Below are the code and all the weights of a small trained network. Each question names an input and a class and asks about switching units off, where a switched-off unit gives its printed mean instead of its output.

import numpy as np


def w(rows, s, z=0):
    codes = np.array(rows[::2]) - 128.0
    scale = np.full(codes.shape[1], s)
    scale[-1] = z or s
    return codes * scale


def f(y):
    return y / 2 * (1 + np.tanh(0.7978845608 * (y + 0.044715 * y**3)))


def log_softmax(a):
    a = a - a.max(-1, keepdims=True)
    return a - np.log(np.exp(a).sum(-1, keepdims=True))


def net(x, mask):
    res = np.array(x, float).reshape(1, 3) / 4 @ E
    y = f(res @ A[0][:, :-1].T + A[0][:, -1])
    res = res + np.where(mask, y, B[0][:, -1]) @ B[0][:, :-1]
    return log_softmax(res[-1] @ U[:, :-1].T + U[:, -1])


A, B = {}, {}
E = w([
[33,77,129,178,116,230,142,251,97,179,114],'x0',
[72,152,49,153,88,121,25,36,129,173,193],'x1',
[198,96,138,228,105,2,94,163,59,126,123],'x2',
],0.0076)
A[0] = w([
[159,125,114,170,133,73,163,138,40,117,190,15],'N0',
[152,200,128,122,189,49,131,80,213,36,122,58],'N1',
[102,156,41,156,73,125,62,99,122,190,194,17],'N2',
[214,221,123,147,125,83,152,53,156,89,177,126],'N3',
[95,46,116,178,104,186,137,167,97,192,116,47],'N4',
[146,104,162,133,194,103,210,166,139,51,42,1],'N5',
[74,78,150,209,117,194,108,178,99,143,94,41],'N6',
[78,171,102,29,180,214,165,116,201,122,136,75],'N7',
[121,149,90,181,62,104,48,45,140,198,253,130],'N8',
[55,128,91,200,127,155,171,185,96,174,149,173],'N9',
[168,85,115,194,122,57,135,147,62,172,136,45],'N10',
[167,96,129,187,72,66,57,153,20,122,93,96],'N11',
[235,123,192,101,160,157,152,161,126,63,75,109],'N12',
[158,81,132,183,127,41,159,168,63,125,137,177],'N13',
],0.0066,0.0046)
B[0] = w([
[80,129,146,58,120,75,116,146,204,134,108,148],'N0',
[122,228,77,89,191,64,116,183,136,197,182,193],'N1',
[133,72,193,100,98,213,2,187,180,138,34,192],'N2',
[154,200,86,83,188,126,142,160,110,193,179,220],'N3',
[141,228,95,28,144,68,101,142,153,206,171,172],'N4',
[132,118,213,64,51,212,19,199,169,163,1,179],'N5',
[115,179,85,65,181,60,114,163,138,172,125,175],'N6',
[45,72,209,53,57,48,214,39,187,51,170,212],'N7',
[173,90,124,71,77,224,39,150,104,139,74,254],'N8',
[169,216,55,106,191,99,163,126,89,179,162,200],'N9',
[47,120,213,23,94,45,149,80,235,73,180,176],'N10',
[97,122,146,48,116,80,204,24,209,66,145,211],'N11',
[151,99,118,75,124,196,61,184,87,164,42,201],'N12',
[107,79,99,102,82,117,173,63,142,97,121,214],'N13',
],0.0073,0.008)
U = w([
[46,109,146,103,88,83,172,68,201,71,151,104],'0',
[141,227,87,112,192,86,130,162,114,207,165,90],'1',
[149,84,141,118,81,176,81,161,127,148,53,106],'2',
[168,97,85,164,123,145,177,86,10,102,156,248],'3',
[130,121,145,224,122,119,133,134,109,113,150,95],'4',
],0.011,0.015)

Each question gives the input, the list of numbers given to net, and the class t.
The units are the neurons (one row each of A and B). Each row of codes is followed by its name. A weight is (code - 128) times the scale printed after its matrix; where a second scale follows, it is the last column's (A, B and U).
mask holds one flag per neuron, in row order. A switched-off neuron (its flag False) gives its mean, the last column of its row in B, instead of its output. The means were averaged over made-up inputs and are rounded, as every weight is.
A unit's drop is (log p(t) with every unit on - log p(t) with that unit switched off) / (log p(t) with every unit on - log p(t) with every unit switched off).
The circuit of an input: a set's keep is (log p(t) with only the set's units on - log p(t) with every unit switched off) / (log p(t) with every unit on - log p(t) with every unit switched off). Starting from the 12 units with the biggest drops (on a tie, the unit counted first), units are removed one at a time, each time the one whose removal leaves the highest keep (on an exact tie, the one counted first), for as long as the keep stays at least 0.8.
circuit, biggest first: the units of the circuit, biggest drop first
k most important neurons: the k neurons with the biggest drops, biggest first
drop of u: that unit's drop, to one decimal
input [-5,8,-7], class 2: circuit, biggest first => [N8]
input [-5,5,-2], class 1: 2 most important neurons => [N3, N1]
input [2,-2,-3], class 3: circuit, biggest first => [N10, N2, N5, N1]
input [-7,-6,0], class 1: 2 most important neurons => [N1, N3]
input [-6,-8,6], class 2: 4 most important neurons => [N12, N5, N7, N9]
input [-7,-8,-4], class 2: 2 most important neurons => [N5, N12]
input [1,8,5], class 2: 2 most important neurons => [N8, N2]
input [7,-6,6], class 1: 2 most important neurons => [N9, N4]
input [0,3,2], class 3: 2 most important neurons => [N5, N12]
input [7,-5,6], class 1: 2 most important neurons => [N9, N4]
input [-7,-6,2], class 1: 2 most important neurons => [N1, N3]
input [-2,-2,2], class 3: 2 most important neurons => [N7, N2]
input [4,4,4], class 0: 3 most important neurons => [N11, N3, N12]
input [-5,-5,-1], class 1: circuit, biggest first => [N1]
input [-4,5,6], class 0: 2 most important neurons => [N11, N10]
input [-3,-2,0], class 3: drop of N2 => 0.1
input [4,7,-3], class 2: drop of N8 => 0.1
input [-5,8,3], class 2: drop of N2 => 0.2
